|  -3 |  -1 |  -4 |   0 |   4 |  -9 |   9 |   5 |  15 |   6 |  -3 | -18 |  -8 |  10 |   5 | -13 |   0 |  16 |   1 |  -8 |   0 |   6 |  10 |   4 |   2 |   0 |  -6 | : q157
|  -1 |  -3 | -25 | -10 |  11 |  -6 |   3 |   2 |  -4 |  -1 |   0 |   9 | -18 |   0 |   5 | -10 |   5 |  23 |   1 |  -6 |  -7 |   4 |   8 |   0 |  -6 |   0 |   0 | : q157
|   6 | -27 | -45 |   0 |   2 |  -5 |   3 |  -1 |  10 |  -2 |   1 | -18 |  -2 |  13 |  20 | -16 |  -5 |  -6 |   7 |   4 |  -6 |  -3 |   5 |  17 |   2 |  -3 |   0 | : q157
|   3 |   5 | -35 |  -2 |  -6 |  -4 |   6 |  -2 |  15 |   0 |  -1 |  19 | -13 |  -6 |   7 |  -5 |   7 |   3 |  -3 | -10 |   1 |   3 |  -8 |   4 |  -2 |  -7 |  -1 | : q473
|   5 |   8 | -16 |   4 | -13 |   5 |  -7 |  -3 |  20 |  -1 |  -4 |  -4 |  -2 |   4 |   2 |  -1 |  -1 |  -3 |  -7 | -14 |   3 | -11 |   0 |   4 |   2 |  -4 | -10 | : q473
|  -2 |   2 |  -2 |   1 |  12 | -11 |   0 |  19 |  -3 |   3 |  -2 |   6 |  -6 |  -3 |   2 |  -3 |   3 |  18 |   4 |  -4 |  -3 |   7 | -11 | -10 |  -6 |   3 |   5 | : q560
|  -1 |  11 | -19 |  11 |   6 |   3 |  11 |   4 |   0 |   8 |   0 |  -1 |  -7 |   5 |   3 | -10 |   4 |  12 |   0 |   0 |  -4 |  11 |  -5 |   3 |   7 |   5 |  -1 | : q157
|   1 |   7 | -21 |   2 |  -7 |  -5 |   1 |   3 |  19 | -13 |  -1 |  23 |  -1 | -14 |   3 |  11 |   0 |   5 |  -7 |  -9 |   4 |   3 |  -3 |  -6 |  -2 |  -1 |  -5 | : q473
|   5 |   4 |  -4 |  -3 |   2 |  -6 |  28 |   1 |  -9 |  -2 |   0 | -30 |   3 |  12 |   0 |  -7 |   1 |   8 |  22 |   2 |   0 |  -9 |   3 |  12 |   2 |  -1 |  21 | : q157
|   3 |   0 | -24 | -20 |  11 |   3 |   0 |  -8 |   2 |   2 |   2 |  -8 |   5 |  16 |  10 | -10 |  -3 |  13 |  -1 |   1 |  -6 | -12 |  14 |   0 |   0 |  -1 |  -4 | : q157
|  -3 |   2 | -11 |  -1 |   4 |   1 |   7 |  12 |  11 |  -1 |   1 |  14 | -13 |   9 |   7 |  -8 |   4 |  23 |  -9 |  -8 |  -3 |   0 |   9 |  -2 |   2 |   1 |  -3 | : q560
|   3 |  -1 | -45 | -12 |  -3 |   5 |  -4 | -18 |   7 |  -4 |  -1 | -12 |   0 |  -7 |   1 | -29 |  -1 |  -8 |  14 |   0 |  -5 |  -3 |   2 |  30 |   6 |   7 |   0 | : q360
|   2 |  11 | -44 |  -2 |  -2 | -12 |  12 |   2 |   7 |  -2 |   4 |  53 | -12 |  -7 |  11 |  -5 |  -2 |  13 |  -3 |   3 |  -8 |  -1 | -12 |   6 |   1 |   9 |  -9 | : q157
|   1 |   2 | -36 |  -3 |   3 |  -1 |   1 |  14 |   9 |   6 |  -6 |   8 |  -5 |   2 |  11 | -43 |   4 |  20 |  -9 |  -8 |  -9 |  -4 |   4 | -10 |  -1 |   5 |  13 | : q157

| -21 | -11 |  14 |  -6 |   2 |   0 |   1 |  16 |  -4 |   1 |  -8 |  -5 |   9 | -16 |   8 |  -7 |   9 | -22 |   3 |  -9 | -10 |  -7 |   6 |  -6 |   3 |  10 |  -1 | : (24)
|  -9 |  -1 |  -6 |   3 |   1 |  -1 | -33 |   1 |   4 |  -9 |  -6 |   0 |   2 |  18 |  24 |  -9 |   6 | -17 |   0 |  -3 |  -2 |  21 |   1 |  -3 |  -4 | -10 |  -8 | : (31)
|  -7 | -20 |   9 |   0 |   1 |   7 |   8 |  11 |   6 |   0 |  -2 |  -3 | -12 |  -8 |  -5 |  -8 |   4 |  -8 |   1 |  -3 | -11 |  -2 | -18 |   9 | -11 |   5 |   9 | : (30)
|  -3 | -29 |   5 |  -4 |   9 |   7 | -38 |  -2 |  20 |  -9 | -15 |   0 |  -2 |   7 |  17 |   3 |  12 |  12 |  -7 |   1 |   6 |  -3 |   4 |  -8 |  15 |  -8 |  -3 | : (31)
| -38 | -12 |  12 |  -9 |  18 |   1 | -33 |  29 |  -4 |  -1 | -16 |   2 |   2 | -20 |   8 |  -3 |  12 |  -7 |  -4 |  -4 | -18 |  -7 | -10 | -11 |  13 |  -2 |   0 | : (24)
| -22 |  -5 |  17 |  -2 |   5 |   0 |  10 |  17 |  -6 |   0 | -12 |   0 |   9 | -16 |   1 |  -3 |   2 |  -8 |   3 |  -5 |  -9 | -11 |   0 |   0 |   2 |   6 |  -5 | : (24)
| -10 | -15 |   6 |  -1 |   1 |   0 | -14 |   3 |  -5 |  -5 | -14 |  -3 |  -4 |  11 |   1 |   3 |   7 |  13 |  -4 |  -4 |   4 |  -3 |  -2 |  -6 |   3 |  -6 |  -4 | : (30)
|  11 | -10 |   5 |  -7 |  -4 |   0 |  -1 |   3 |   0 |   0 |  -6 |  -4 |   0 |  -5 |   1 |  -4 |   2 |   1 |  -2 |  -5 | -14 |   0 | -15 |  -3 |  13 |  -5 |   3 | : (21)
|   6 | -32 |   8 |  -1 |   8 |  12 | -26 |  -8 |  -6 | -15 |  -9 |  -3 |  -2 |   2 |   8 |   8 |   8 |  16 |  -3 |  -3 |  12 |   2 |   8 |  -4 |  12 |  -8 |  -4 | : (31)
|   9 | -21 |   9 |   1 |   2 |  -1 | -13 |  -6 |   7 |  -9 |   3 |  -3 |  -1 |   3 |  14 |  -3 |  -5 |  11 |   1 |   0 |   8 |   0 |  11 |  -6 |   3 |  -5 |   1 | : (31)
|  -3 |   1 |   9 |   3 |   0 |   4 |   4 |   4 |   0 |   4 |   3 |  -2 |  -2 |  -1 |  -4 |  -8 |   5 |  -9 |  -1 |  -2 |  -6 |   3 |  -5 |   2 | -11 | -10 |   1 | : (30)
| -12 | -18 |  13 |  -1 |   0 |  -2 |  -9 |  12 | -11 |  -3 | -10 |  -4 |   2 |  -7 |  13 |  -2 |   0 | -15 |   4 |  -2 |  -2 |  -5 |   7 |  -5 |   3 |   1 |   0 | : (24)
|   5 |  -9 |   5 |   0 |  -5 |   0 |  -1 |  10 |  -1 |   1 |  -6 |  -5 |  -3 |  -2 |   5 | -12 |   3 |   7 |  -5 |  -5 | -10 |  -2 | -13 |  -6 |   8 | -12 |  -1 | : (21)
|  -4 |  -5 |   7 |  -2 |  -2 |  -2 | -16 |  -8 |   7 |  -6 |  -8 |   4 | -12 | -15 |  -3 |  -2 |  11 |  -3 |   4 |  -3 | -10 |   1 |  11 | -11 |  11 |  -8 |  -1 | : (21)

| -11 |  -1 |   2 |  -7 |   4 |  -1 |   4 |  28 |  13 | -18 |  -8 |  17 | -13 |   8 |  -1 |  32 |   7 | -33 |   3 |   3 |  -3 |  -7 |  -8 |  10 |   0 |  12 |  26 | : F
| -13 |  -3 | -11 | -16 |  -6 |  -7 | -12 |  25 |  -5 |  -7 |   8 |  28 |   6 |  16 |  23 |  17 |  -2 | -28 | -13 |  26 |   2 |   6 |  12 |  16 |  21 |   9 |  -4 | : F
|   2 |  -4 |   2 |  -8 |  -3 |  -6 |  -2 | -14 |   1 |  -6 |   0 |   7 |  -1 |  -4 |  -2 |   7 |   7 |  -4 |  -4 |   3 |  -3 |  -3 |   2 |   9 |  11 |   6 |   4 | : F
|   2 |   2 |   3 |  -9 |   5 |  -6 |  -3 |  15 |  19 |  -6 | -15 |  12 | -12 |   3 | -10 |  27 |   8 | -16 |  -6 |   6 | -11 |  -5 |  -8 |  11 |   5 |   4 |  12 | : T
|   4 |  -6 |  -7 | -14 |  -1 |  -9 |  -6 |  20 |   7 |  -3 |  -7 |  15 |   0 |  11 |   6 |  20 |  -4 | -15 | -19 |  19 | -13 |   2 |   7 |  16 |  17 |   1 |  -1 | : T
|  -2 |  -4 |   3 |  -3 |  -6 |  -7 | -11 | -24 | -12 |   1 |  14 |   9 |   5 |   4 |   8 | -12 |   0 |  -1 |  -4 |   9 |  -1 |   6 |   8 |   5 |  13 |   4 | -13 | : F
|   4 |   0 |  -7 | -15 |  -1 |  -6 |   0 |  32 |  13 |  -4 |  -7 |   9 |   0 |   3 |  -2 |  21 |  -1 | -14 | -13 |  12 | -15 |   2 |   5 |   9 |  14 |  -3 |   7 | : T
|   6 |   5 | -23 |  10 | -19 |  -4 | -27 | -38 | -45 |  44 |  44 |  -5 |  42 |   6 |  33 | -60 | -12 |  40 |  -9 |  33 |   9 |  24 |  34 |  -9 |  31 | -14 | -60 | : R
|   5 |  -2 |  -4 |  -4 |   0 |  -6 |  -2 |  13 |  -9 |   2 |   3 |   1 |   6 |  11 |   7 |  -6 | -13 |  -2 | -15 |  11 | -12 |   3 |  12 |   1 |   4 |  -4 | -12 | : V
|   8 |  -5 |  -1 |  -5 |  -1 |  -8 |  -3 |  -1 |   6 |   3 |  -9 |   5 |   0 |   2 |  -2 |   5 |  -5 |  -2 | -14 |   6 | -10 |   1 |   2 |   8 |   7 |   0 |  -3 | : T
|   0 |  -2 |  -1 |  -5 |   3 |  -3 |  -1 |  33 |  -2 |  -6 |  -6 |  -2 |  -2 |  12 |   6 |  11 | -15 |  -9 | -15 |   7 |  -4 |   5 |   7 |   6 |  -5 |  -6 |  -2 | : V
|  -4 |  -1 |  -8 | -22 |  -1 |   0 |   4 |  44 |   8 | -18 |  -2 |   5 |  -3 |  -3 |   4 |  34 |  -4 | -15 | -19 |   7 |  -8 |  -3 |   9 |  19 |  10 |   4 |  17 | : R
|  -3 |  -3 |  -3 | -13 |   1 |  -7 |  -4 |  32 |  12 | -15 |  -9 |  14 |  -7 |  10 |   3 |  31 |  -1 | -22 | -13 |  13 |  -9 |  -2 |   3 |  14 |   9 |   4 |  11 | : T
|   1 |  -3 |   0 |  -6 |   3 |  -1 |   2 |  26 |   1 |  -7 |  -6 |   3 |  -5 |   9 |   4 |  12 | -14 | -10 | -13 |   7 |  -4 |   1 |   4 |   5 |  -1 |  -2 |   3 | : V
|  -7 |  -4 |   1 | -13 |  -3 |  -6 |  -6 |   6 |  -6 | -13 |   9 |  16 |  -1 |   6 |   7 |  13 |   2 | -14 |  -8 |  13 |   0 |   3 |  -2 |  14 |  13 |   7 |   0 | : F
|  -7 |  -1 |   0 | -16 |   0 |  -4 |  -5 |  18 |  -1 | -15 |   2 |  20 |  -1 |  11 |   7 |  21 |   1 | -24 | -10 |  13 |  -7 |   1 |   8 |  15 |  12 |   9 |   6 | : F
|   2 |   0 |  -5 |  -6 |   0 |  -4 |  -4 |  25 |  -4 |  -2 |   1 |   1 |   3 |  11 |   7 |   6 |  -9 |  -5 | -17 |  12 | -11 |   5 |  10 |   9 |   6 |  -5 |  -5 | : V
|   1 |  -5 |  -6 | -13 |  -7 |  -4 |   2 |   1 |  -1 |  -3 |  -2 |   1 |   7 |  -7 |   8 |   7 |  -6 |   1 | -14 |   0 |   2 |  -4 |   8 |  11 |   7 |   2 |   7 | : D
|   3 |  -1 |   3 |  -9 |   1 |  -2 |   2 |  18 |   8 | -11 | -12 |   8 |  -7 |   7 |  -8 |  20 |   0 | -16 |  -8 |   2 | -14 |  -4 |   1 |   9 |   0 |   4 |  10 | : T
|   0 |   1 |   6 | -13 |   5 |  -2 |   2 |   4 |  11 | -18 |  -6 |  15 | -11 |   0 | -15 |  25 |  13 | -25 |   0 |   0 | -17 |  -7 |  -4 |  10 |   6 |  10 |  22 | : F
|  -4 |  -1 |   5 |  -3 |   0 |   0 |   4 | -14 |   4 |  -9 |   2 |   3 |  -6 |  -9 |  -8 |   6 |  12 |  -6 |  11 |  -8 |   0 |  -4 |  -5 |   0 |   1 |  13 |  19 | : F
|  -5 |  -2 |  -1 |  -1 |  -4 |  -5 |  -8 | -21 | -11 |   4 |  11 |  10 |   5 |   3 |   6 | -11 |   4 |  -1 |   1 |  12 |   2 |   5 |   5 |   0 |  11 |   3 | -10 | : F
|   1 |   0 |  -8 | -10 |  -8 |   2 |  -4 |  10 |  -5 |   3 |   6 |  -1 |  11 |  -5 |  10 |   4 |  -4 |   6 | -12 |   5 |   1 |   0 |  10 |   9 |  11 |  -2 |  -5 | : R
|   7 |  -5 |  -4 | -14 |   0 | -11 |  -5 |  16 |   9 |  -3 | -11 |  12 |   1 |   8 |   2 |  19 |  -4 | -16 | -20 |  20 | -16 |   0 |   6 |  16 |  13 |   1 |  -3 | : T
|   6 |   2 |   0 |  -4 |   2 |  -3 |  -2 |   0 |   1 |   3 |   0 |   0 |   1 |   0 |  -5 |  -1 |   1 |   1 |  -6 |   6 | -11 |   0 |   5 |   1 |   6 |  -1 |  -5 | : T
|   0 |  -5 |  -1 |  -7 |   1 |  -5 |   5 |  26 |  -1 |  -7 |  -3 |   0 |  -3 |  12 |   7 |   9 | -15 | -15 | -10 |   6 |  -1 |   3 |   6 |   4 |  -2 |  -1 |   5 | : V
|  -3 |  -1 |   1 |  -6 |   7 |  -1 |   2 |  45 |   2 | -11 | -11 |   0 |  -4 |  14 |   6 |  20 | -16 | -13 | -17 |   6 |  -5 |   1 |   6 |  10 |  -4 |  -4 |   2 | : V
|   5 |  -3 |  -4 | -12 |  -3 |  -7 |  -6 |   2 |  -1 |   1 |  -2 |   9 |   4 |   3 |   3 |   7 |  -3 |  -5 | -14 |  12 |  -9 |   1 |   9 |  12 |  13 |   1 |  -4 | : T
|   3 |  -1 |  -7 | -15 |  -3 |  -1 |   5 |  21 |   8 | -12 |  -6 |   2 |  -2 |  -6 |  -1 |  22 |  -1 |  -6 | -12 |   1 |  -4 |  -4 |   3 |  11 |   5 |  -1 |  18 | : R
|   0 |  -1 |   1 | -14 |   7 |  -5 |  -1 |  19 |  10 | -10 | -10 |  15 |  -6 |   6 |  -4 |  26 |   3 | -23 |  -9 |   9 | -14 |  -2 |  -2 |  12 |  12 |   5 |  12 | : T
|  10 |   0 |   5 |  -8 |   3 |  -7 |   2 |   1 |  16 |  -5 | -13 |   8 |  -8 |   0 | -20 |  16 |   7 | -10 |  -5 |  -1 | -21 |  -7 |  -3 |   7 |   5 |   2 |  13 | : T
|  -6 |  -7 | -10 | -13 |  -3 |  -4 |   1 |  25 |  -4 | -11 |   3 |   0 |   3 |   0 |  15 |  15 | -11 |  -7 | -17 |   7 |   6 |   2 |  12 |  13 |   7 |  -3 |   7 | : D
|  -3 |  -4 |  -7 | -11 |  -6 |  -2 |  -6 |  16 |  -4 |  -4 |  -3 |   7 |   6 |   2 |  16 |  16 | -10 |  -3 | -19 |  10 |   4 |   1 |  11 |  16 |  10 |  -1 |  -2 | : D
|   3 |  -2 |  -9 | -11 |  -3 |  -8 |  -5 |  28 |  -8 |   2 |   2 |   5 |   6 |  15 |  14 |   3 | -17 |  -7 | -21 |  16 |  -8 |   9 |  14 |   8 |  11 |  -6 | -15 | : V
|   0 |  -2 |  -7 |  -9 |  -2 |  -5 |  -9 |  12 |   6 |   1 |  -5 |  11 |   2 |   4 |   3 |  14 |  -2 |  -9 | -15 |  15 |  -8 |  -1 |   4 |  14 |  14 |  -1 |  -4 | : T
|  18 |  -1 |   5 |   5 |   1 |   1 |  11 | -50 |  -3 |   7 |   3 | -20 |   6 | -24 | -18 | -28 |   6 |  31 |   8 | -20 |  -9 |  -5 |  -5 | -12 |  -4 |  -5 |   5 | : R
|   5 |   2 | -11 | -13 |  -3 |  -7 |  -4 |  12 |   3 |   7 |   0 |   8 |   4 |   4 |   4 |   5 |  -1 |  -8 | -12 |  16 |  -6 |   5 |   8 |   4 |  16 |  -2 |  -3 | : T
|   7 |   3 |  -8 |  -6 |   3 |  -2 |  -5 |  24 |   0 |   3 |  -5 |   2 |   4 |  12 |   1 |   5 |  -9 | -11 | -11 |  10 | -14 |   3 |   6 |  -3 |   4 |  -3 |  -4 | : V
|   7 |  -1 |   4 |  -2 |   3 |  -4 |   1 |   2 |  13 |   0 | -11 |   4 |  -6 |   1 | -11 |  10 |   2 |  -6 |  -3 |   0 | -13 |  -3 |  -6 |   4 |   1 |   0 |   7 | : T
|   3 |  -6 |   1 |  -6 |   1 |  -7 |   3 |  27 |   0 |  -8 |  -8 |  -3 |  -3 |   8 |   4 |  14 | -17 |  -7 | -19 |   7 |  -6 |   3 |   5 |  10 |  -1 |  -7 |   2 | : V
|  10 |   3 |  -2 |  -6 |   1 |  -6 |  -6 |   7 |   4 |   5 |  -4 |   7 |   2 |   7 |  -4 |   5 |  -3 |  -5 | -14 |  15 | -21 |   3 |   7 |   7 |  12 |  -3 | -11 | : T

|   0 |   4 |   6 |  -1 |  -2 |   4 |   2 |   1 | -10 |   1 |   0 |  -1 |   4 |   2 |  16 |   5 |   8 |  -3 |   1 |   8 |   6 |   8 |  10 |   2 |   0 |  -4 |  -7 | : q709
|  2 | 13 | -1 |  0 |  5 | -1 |  3 |  2 | -4 |  2 |  4 |  8 | -8 |  0 |  4 | -3 | -2 | -3 |  4 | -2 |  1 |  3 |  0 |  0 |  7 | -4 | -2 | : q326
|   2 |   5 |   1 |   2 | -10 |   7 |  -1 |   2 | -19 |  -3 |  -6 |  -5 |   1 |  -6 |  16 |   2 |   8 |  -9 |  -2 |  21 |  -3 |   9 |   6 |  -2 |   0 |  -2 |  -8 | : q964
|  -2 |  11 |   0 |  -1 |  -1 |  -3 |   3 |  -1 |  -5 |   1 |  -1 |  17 |   0 |  -9 |   3 |   4 |  14 | -19 |   0 |   4 |  -6 |   6 |   5 |  -3 |  13 |  -5 |  -8 | : q326
|   5 |   5 | -10 |   1 |   3 |   3 |   6 |   3 |  -1 |   2 |  -2 |  11 |  -3 |  -4 |  -6 |   6 |   2 | -14 |   2 |   6 |  -6 |  -5 |   6 |  -1 |  -2 |  -1 |   5 | : q516
|  -2 |   0 |   2 |   3 |   1 |   0 |   6 |   1 |   3 |   0 |  -4 |  14 |   4 |  -7 |  -1 |   0 |   3 | -10 |   1 |  -2 |   3 |   1 |   2 |  -2 |   7 |  -3 |  -4 | : q382
